Below is a small trained network, with its code and all its weights. Each question gives an input and a class and asks what happens when units are switched off, that is, made to give their printed mean instead of their output.

import numpy as np


def w(rows, s, z=0):
    codes = np.array(rows[::2]) - 128.0
    scale = np.full(codes.shape[1], s)
    scale[-1] = z or s
    return codes * scale


def f(y):
    return y / 2 * (1 + np.tanh(0.7978845608 * (y + 0.044715 * y**3)))


def log_softmax(a):
    a = a - a.max(-1, keepdims=True)
    return a - np.log(np.exp(a).sum(-1, keepdims=True))


def net(x, mask):
    res = np.array(x, float).reshape(1, 7) / 4 @ E
    y = f(res @ A[0][:, :-1].T + A[0][:, -1])
    res = res + np.where(mask, y, B[0][:, -1]) @ B[0][:, :-1]
    return log_softmax(res[-1] @ U[:, :-1].T + U[:, -1])


A, B = {}, {}
E = w([
[147,107,109,148,145,104,129,122],'x0',
[182,115,115,133,177,107,124,148],'x1',
[209,20,146,120,21,179,162,190],'x2',
[103,153,117,101,84,123,127,150],'x3',
[232,211,85,142,34,157,67,17],'x4',
[114,130,130,128,117,136,126,122],'x5',
[161,188,2,225,113,207,218,200],'x6',
],0.009)
A[0] = w([
[43,91,160,81,196,66,142,135,254],'neuron 1',
[205,88,163,94,38,106,113,98,127],'neuron 2',
[160,112,92,178,85,200,225,185,68],'neuron 3',
[175,163,139,102,101,95,65,44,177],'neuron 4',
[112,133,121,135,135,141,115,117,94],'neuron 5',
[97,188,144,94,177,50,97,92,207],'neuron 6',
[97,65,141,106,126,140,72,141,171],'neuron 7',
[188,233,82,197,109,166,175,78,109],'neuron 8',
[105,61,104,131,136,113,141,183,207],'neuron 9',
[37,133,125,161,196,118,169,189,189],'neuron 10',
[162,25,181,76,74,138,120,139,142],'neuron 11',
[130,196,125,154,148,131,107,83,170],'neuron 12',
[150,134,147,118,101,97,104,115,94],'neuron 13',
[130,78,182,125,113,145,185,169,161],'neuron 14',
[246,102,109,136,29,199,114,99,100],'neuron 15',
[87,216,66,203,172,153,179,148,132],'neuron 16',
[104,110,154,135,125,139,204,141,164],'neuron 17',
],0.012,0.0048)
B[0] = w([
[40,145,180,158,162,99,135,196,249],'neuron 1',
[130,62,161,93,181,156,100,116,222],'neuron 2',
[106,142,85,252,94,129,165,118,232],'neuron 3',
[151,137,107,127,112,145,62,34,225],'neuron 4',
[144,136,111,141,130,127,117,140,127],'neuron 5',
[61,167,127,184,132,131,113,75,222],'neuron 6',
[122,86,153,131,125,94,114,143,182],'neuron 7',
[123,211,139,96,103,88,73,212,215],'neuron 8',
[127,105,140,132,71,100,183,132,195],'neuron 9',
[139,147,108,119,213,181,206,128,223],'neuron 10',
[159,73,170,78,82,104,136,163,229],'neuron 11',
[131,172,110,108,114,109,87,107,177],'neuron 12',
[146,113,106,128,151,145,119,110,154],'neuron 13',
[138,94,107,144,59,93,136,147,196],'neuron 14',
[94,111,179,167,195,179,91,196,249],'neuron 15',
[184,168,111,37,152,139,182,156,208],'neuron 16',
[151,119,117,158,121,106,160,111,171],'neuron 17',
],0.022,0.017)
U = w([
[47,153,181,182,173,146,132,177,223],'0',
[108,156,118,133,121,148,74,32,161],'1',
[145,150,98,37,185,152,254,132,122],'2',
[166,188,116,34,105,108,104,166,80],'3',
[128,78,181,46,81,48,185,179,104],'4',
[169,58,173,73,149,209,103,115,2],'5',
[146,104,93,190,86,151,221,137,165],'6',
],0.0087,0.0019)

Each question gives the input, the list of numbers given to net, and the class t.
The units are the neurons (one row each of A and B). Each row of codes is followed by its name. A weight is (code - 128) times the scale printed after its matrix; where a second scale follows, it is the last column's (A, B and U).
mask holds one flag per neuron, in row order. A switched-off neuron (its flag False) gives its mean, the last column of its row in B, instead of its output. The means were averaged over made-up inputs and are rounded, as every weight is.
A unit's drop is (log p(t) with every unit on - log p(t) with that unit switched off) / (log p(t) with every unit on - log p(t) with every unit switched off).
The circuit of an input: a set's keep is (log p(t) with only the set's units on - log p(t) with every unit switched off) / (log p(t) with every unit on - log p(t) with every unit switched off). Starting from the 12 units with the biggest drops (on a tie, the unit counted first), units are removed one at a time, each time the one whose removal leaves the highest keep (on an exact tie, the one counted first), for as long as the keep stays at least 0.8.
units of the circuit, in order: the units of the circuit, biggest drop first
most important unit: the unit with the biggest drop
top k neurons: the k neurons with the biggest drops, biggest first
drop of u: that unit's drop, to one decimal
input [-8,4,8,-2,0,6,6], class 6: units of the circuit, in order -> (neuron 3)
input [2,-3,2,3,0,-3,6], class 6: top 2 neurons -> (neuron 3; neuron 1)
input [1,5,0,1,5,2,1], class 3: units of the circuit, in order -> (neuron 1; neuron 8)
input [0,0,0,3,5,6,6], class 3: top 3 neurons -> (neuron 8; neuron 16; neuron 1)
input [-1,8,1,7,7,0,0], class 5: top 3 neurons -> (neuron 1; neuron 15; neuron 3)
input [-1,4,0,-5,-4,-2,8], class 2: top 2 neurons -> (neuron 16; neuron 10)
input [7,-2,0,-5,8,8,5], class 3: top 4 neurons -> (neuron 8; neuron 1; neuron 16; neuron 6)
input [4,-1,-5,2,8,-3,0], class 1: top 3 neurons -> (neuron 4; neuron 6; neuron 11)
input [-4,-6,6,-3,3,-1,0], class 5: top 3 neurons -> (neuron 1; neuron 2; neuron 6)
input [-3,-3,-1,2,-8,3,1], class 2: top 2 neurons -> (neuron 10; neuron 15)
input [-4,4,1,-1,5,8,-8], class 5: drop of neuron 3 -> 0.2
input [-3,2,1,-8,0,-3,6], class 6: drop of neuron 3 -> 1.3
input [-7,6,0,2,1,6,1], class 3: drop of neuron 6 -> 0.2
input [-8,6,-3,-4,8,-4,-2], class 1: drop of neuron 8 -> 0.0
input [4,-2,1,-8,3,-1,-1], class 5: most important unit -> neuron 1
